Questions about the matrix below. Indices start at 1.
1) Read off the entry in row 1 and column 1.
2) Read off the entry just right of 7.6.
3) Read off the entry in row 3 and column 1.
4) Read off the entry just left of 16.0.
5) Read off the entry directly below -21.3.
6) Read off the entry in row 1 and column 3.
7) Read off the entry in the bottom-left corner.
8) Read off the entry at row 3, column 3.
[[-21.8   4.4  19.4  20.1  20.2]
 [ 17.2 -21.5 -22.6 -16.3  -9.8]
 [-22.2  14.0  19.5  19.9  18.7]
 [ 17.3  14.2  17.2 -13.5 -17.4]
 [ 19.6 -19.2 -11.3 -21.4 -20.3]
 [ 18.9 -21.9 -22.3  -7.6 -18.9]
 [-22.5 -21.4  -8.6  20.1  19.5]
 [-21.9   7.6  19.9  19.4  19.9]
 [ 19.2  12.9  13.4 -22.5 -20.0]
 [-22.3 -20.4  -1.4  20.1  19.3]
 [-10.9 -21.1 -20.3   7.4  19.6]
 [-14.7 -22.0 -21.3  16.5  16.0]
 [ 18.9  -5.0   1.3 -21.8 -19.9]
 [ 18.4   4.4   9.3 -22.8 -18.6]
 [  3.9 -22.8 -21.0   6.4  17.8]]
1) -21.8
2) 19.9
3) -22.2
4) 16.5
5) 1.3
6) 19.4
7) 3.9
8) 19.5

array([5028, 3798, 7470, 9982, 4739, 5864, 3759, 4806, 2331, 7486, 3041,
       2321, 2804, 5692])
The entry just right of 5864: 3759
Find the smallest entry.
Answer: 2321
The entry just right of the smallest entry is 2804
The entry just left of the smallest entry is 3041
The entry just left of 5864 is 4739

arr =
[[42, 46, 43, 42, 51, 60, 31, 43, 39, 69, 49, 31, 40, 47],
 [34, 55, 44, 56, 43, 52, 23, 46, 48, 53, 54, 65, 48, 92],
 [38, 34, 34, 56, 41, 58, 50, 59, 61, 85, 45, 48, 47, 49],
 [31, 57, 66, 55, 51, 49, 47, 50, 24, 62, 27, 45, 46, 58],
 [60, 15, 42, 45, 61, 47, 47, 57, 34, 54, 38, 30, 43, 50],
 [68, 30, 36, 32, 61, 55, 23, 55, 75, 54, 48, 56, 47, 50],
 [49, 38, 35, 45, 62, 57, 23, 31, 34, 49, 51, 42, 71, 57],
 [34, 66, 32, 36, 44, 52, 76, 59, 32, 71, 49, 37, 40, 49],
 [43, 30, 38, 46, 48, 59, 51, 32, 45, 39, 66, 41, 58, 38],
 [39, 52, 55, 55, 33, 30, 36, 60, 35, 71, 60, 41, 50, 33],
 [56, 68, 46, 39, 37, 54, 46, 48, 41, 53, 42, 43, 45, 33]]
Indices start at 1.
Read off the top-right entry.
Answer: 47
Read off the entry at row 3, column 1.
Answer: 38
Read off the entry in row 1 and column 2.
Answer: 46
Read off the bottom-left entry.
Answer: 56
Read off the entry in row 1 and column 1.
Answer: 42
Read off the entry at row 1, column 3.
Answer: 43
Read off the entry just right of the smallest entry.
Answer: 42
The entry in row 2 and column 1 is 34
Read off the entry at row 3, column 2.
Answer: 34
Read off the entry directly below the smallest entry.
Answer: 30
The bottom-right entry: 33
The bottom entry of the column that holds the smallest entry: 68
The entry directly below the largest entry: 49
The entry at row 3, column 3: 34
Read off the maximum.
Answer: 92

x =
[[-0.073  0.036  0.105  0.178 -0.207  0.233 -0.275  0.025 -0.275  0.109
   0.106  0.146  0.121  0.007  0.101 -0.202]
 [ 0.149  0.220 -0.128 -0.117 -0.006  0.182  0.111 -0.301 -0.289 -0.165
  -0.023 -0.193 -0.295 -0.276  0.104  0.014]
 [-0.250  0.213  0.178  0.087 -0.307 -0.223 -0.141 -0.226 -0.127 -0.146
  -0.181  0.180 -0.177 -0.134  0.130  0.257]
 [-0.102 -0.147 -0.266  0.183 -0.124 -0.297  0.027 -0.212  0.190  0.243
  -0.233  0.192  0.086 -0.236 -0.168 -0.301]
 [-0.074  0.220  0.153 -0.160 -0.112  0.021  0.133 -0.298 -0.057  0.174
   0.191  0.106 -0.051  0.116 -0.006  0.088]
 [-0.155 -0.144  0.100 -0.132 -0.012  0.250 -0.083 -0.233  0.050  0.237
   0.040  0.064 -0.182 -0.184 -0.242 -0.034]
 [-0.225  0.245 -0.070 -0.009  0.029 -0.106 -0.230 -0.056 -0.157  0.032
   0.034 -0.127  0.088  0.150 -0.274  0.044]
 [ 0.192  0.175  0.201  0.181 -0.293 -0.258 -0.177 -0.279 -0.018 -0.176
  -0.186 -0.174  0.012  0.168  0.122 -0.025]
 [-0.031 -0.263 -0.072 -0.077  0.088  0.212  0.155  0.013 -0.054  0.126
   0.176 -0.162  0.254 -0.001  0.184  0.110]
 [-0.180 -0.105  0.204  0.036  0.259 -0.038  0.009 -0.203 -0.115 -0.213
   0.175 -0.111 -0.101 -0.161  0.230  0.256]
 [ 0.017 -0.164  0.242  0.091 -0.119  0.207  0.163  0.165  0.052 -0.272
  -0.020  0.246 -0.146 -0.096  0.028 -0.278]]
The entry just left of the smallest entry: 0.087
The entry just left of -0.223 is -0.307
The first entry in reading order?
A: -0.073
The entry just right of -0.295 -> -0.276
The entry just left of 0.153?
A: 0.220
The entry just right of -0.105?
A: 0.204
The entry just right of -0.096: 0.028
The entry just left of 0.237?
A: 0.050
The 2nd largest entry is 0.257
The largest entry is 0.259
The entry just left of 0.257?
A: 0.130
The third entry in reading order: 0.105
The entry just right of -0.070?
A: -0.009
The entry just right of -0.186: -0.174
The entry just right of the largest entry?
A: -0.038
The entry just left of 0.133: 0.021
The third largest entry: 0.256
The entry just right of 0.176?
A: -0.162
The entry just left of -0.020?
A: -0.272
